Below is a small trained network, with its code and all its weights. Each question gives an input and a target symbol and asks what happens when units are switched off, that is, made to give their printed mean instead of their output.

import numpy as np


def w(rows, s, z=0):
    codes = np.array(rows[::2]) - 128.0
    scale = np.full(codes.shape[1], s)
    scale[-1] = z or s
    return codes * scale


def f(y):
    return np.maximum(y, 0)


def softmax(a):
    e = np.exp(a - a.max(-1, keepdims=True))
    return e / e.sum(-1, keepdims=True)


def log_softmax(a):
    a = a - a.max(-1, keepdims=True)
    return a - np.log(np.exp(a).sum(-1, keepdims=True))


def net(x, mask):
    ids = ['αγδεζηθλξπφψω'.index(c) for c in x.split()]
    T = len(ids)
    res = E[ids] + P[:T]
    r = res
    for j in range(2):
        rows = slice(2 * j, 2 * j + 2)
        q, k, v = (r @ M[0][rows].T for M in (Q, K, V))
        z = softmax(np.where(np.tri(T) > 0, q @ k.T / 2**0.5, -1e9)) @ v
        o = O[0][rows]
        res = res + np.where(mask[j], z, o[:, -1]) @ o[:, :-1]
    y = f(res @ A[0][:, :-1].T + A[0][:, -1])
    res = res + np.where(mask[2:26], y, B[0][:, -1]) @ B[0][:, :-1]
    return log_softmax(res[-1] @ U[:, :-1].T + U[:, -1])


Q, K, V, O, A, B = {}, {}, {}, {}, {}, {}
E = w([
[142,79,117,75],'α',
[143,81,122,74],'γ',
[143,80,118,76],'δ',
[110,69,103,56],'ε',
[121,70,102,82],'ζ',
[160,103,104,81],'η',
[10,168,170,103],'θ',
[163,103,97,88],'λ',
[189,115,104,86],'ξ',
[105,67,70,132],'π',
[116,59,70,185],'φ',
[163,109,81,157],'ψ',
[136,168,227,45],'ω',
],0.011)
P = w([
[139,2,140,90],'0',
[140,15,129,97],'1',
[140,37,118,105],'2',
[136,64,103,107],'3',
[135,88,89,104],'4',
[134,106,78,106],'5',
[129,125,62,110],'6',
[126,143,48,119],'7',
[126,151,35,108],'8',
[132,160,33,100],'9',
],0.0062)
Q[0] = w([
[87,232,225,70],'h1',
[173,31,36,29],'h1',
[231,10,8,11],'h2',
[167,90,44,127],'h2',
],0.016)
K[0] = w([
[42,122,217,97],'h1',
[130,190,3,169],'h1',
[66,199,113,159],'h2',
[65,209,144,127],'h2',
],0.014)
V[0] = w([
[43,107,130,65],'h1',
[199,175,167,2],'h1',
[224,103,77,189],'h2',
[187,191,194,88],'h2',
],0.011)
O[0] = w([
[73,233,225,148,177],'h1',
[74,125,116,8,110],'h1',
[203,169,69,88,71],'h2',
[185,68,191,72,2],'h2',
],0.011,0.0035)
A[0] = w([
[156,93,61,86,91],'n1',
[57,157,183,175,146],'n2',
[230,72,97,162,121],'n3',
[105,157,94,150,244],'n4',
[91,160,116,184,90],'n5',
[158,93,63,86,90],'n6',
[181,44,124,158,166],'n7',
[188,185,60,188,221],'n8',
[158,93,64,86,90],'n9',
[187,46,118,155,159],'n10',
[206,53,108,154,146],'n11',
[125,36,102,146,128],'n12',
[143,52,182,161,184],'n13',
[157,93,61,85,89],'n14',
[71,196,128,70,253],'n15',
[254,109,78,168,80],'n16',
[107,249,180,109,103],'n17',
[135,101,174,107,203],'n18',
[202,66,134,5,204],'n19',
[80,161,137,122,233],'n20',
[129,103,162,95,209],'n21',
[106,248,179,109,102],'n22',
[171,127,140,110,218],'n23',
[99,119,51,148,230],'n24',
],0.007,0.0045)
B[0] = w([
[153,32,41,46,172],'n1',
[112,50,52,125,198],'n2',
[35,209,100,87,195],'n3',
[172,85,136,227,231],'n4',
[226,170,94,84,158],'n5',
[141,22,38,50,171],'n6',
[25,186,128,80,196],'n7',
[165,172,88,206,236],'n8',
[137,20,38,50,170],'n9',
[23,185,119,78,195],'n10',
[25,192,103,80,195],'n11',
[32,103,118,66,192],'n12',
[57,192,215,90,181],'n13',
[147,25,40,48,172],'n14',
[176,70,253,162,248],'n15',
[34,235,74,103,196],'n16',
[42,91,57,97,183],'n17',
[98,176,239,120,176],'n18',
[229,210,152,27,216],'n19',
[154,79,196,203,217],'n20',
[108,168,246,114,185],'n21',
[43,91,57,96,183],'n22',
[189,200,194,181,171],'n23',
[180,67,110,211,254],'n24',
],0.0057,0.0065)
U = w([
[63,70,157,148,152],'α',
[126,89,155,170,240],'γ',
[196,74,131,115,149],'δ',
[209,108,146,118,190],'ε',
[139,251,134,175,125],'ζ',
[82,113,44,87,88],'η',
[166,189,167,131,131],'θ',
[166,176,153,125,97],'λ',
[154,173,153,125,63],'ξ',
[229,101,136,220,179],'π',
[71,254,169,60,103],'φ',
[110,114,138,129,2],'ψ',
[171,39,115,72,35],'ω',
],0.0074,0.0047)

Each question gives the input, a string of symbols that net reads in full, and the target symbol t.
The units are the heads (2 rows each of Q, K, V and O) and the neurons (one row each of A and B). Each row of codes is followed by its name. A weight is (code - 128) times the scale printed after its matrix; where a second scale follows, it is the last column's (O, A, B and U).
mask holds one flag per unit, heads first, then neurons. A switched-off unit (its flag False) gives its mean, the last column of its rows in O or B, instead of its output. The means were averaged over made-up inputs and are rounded, as every weight is.
A unit's drop is (log p(t) with every unit on - log p(t) with that unit switched off) / (log p(t) with every unit on - log p(t) with every unit switched off).
The circuit of an input: a set's keep is (log p(t) with only the set's units on - log p(t) with every unit switched off) / (log p(t) with every unit on - log p(t) with every unit switched off). Starting from the 12 units with the biggest drops (on a tie, the unit counted first), units are removed one at a time, each time the one whose removal leaves the highest keep (on an exact tie, the one counted first), for as long as the keep stays at least 0.8.
units of the circuit, in order: the units of the circuit, biggest drop first
k most important neurons: the k neurons with the biggest drops, biggest first
heads that matter: for each layer, one digit per head in row order, 1 if its drop is at least 0.15 and else 0, layers parted by /
drop of u: that unit's drop, to one decimal
input ω α ε, target φ: heads that matter	01
input δ θ λ γ λ ω, target α: heads that matter	10
input ψ η φ γ, target ζ: heads that matter	11
input ψ ξ θ ψ η, target α: heads that matter	01
input ε θ η φ ε δ α, target α: units of the circuit, in order	h2
input θ γ δ ψ ε, target α: units of the circuit, in order	h2, n19
input α ζ φ, target ζ: heads that matter	11
input ψ γ θ α ζ α δ, target α: heads that matter	01
input α ε ψ γ γ γ η η φ γ, target ζ: units of the circuit, in order	h1, n16, n8, h2
input γ γ λ γ γ φ λ, target ζ: heads that matter	10
input θ φ γ, target α: 2 most important neurons	n19, n2
input ζ δ γ η γ ψ π, target η: 2 most important neurons	n15, n16
input λ ζ ξ λ γ, target ω: drop of n24	0.0
input ψ ζ ψ λ α, target η: drop of n6	0.1
input ξ α θ γ γ γ α η, target α: units of the circuit, in order	h2
input γ φ ζ, target ζ: drop of h2	0.3
input η ψ ψ η γ φ, target ζ: 2 most important neurons	n8, n16
input γ θ ζ ξ α ξ ψ, target α: 2 most important neurons	n19, n12
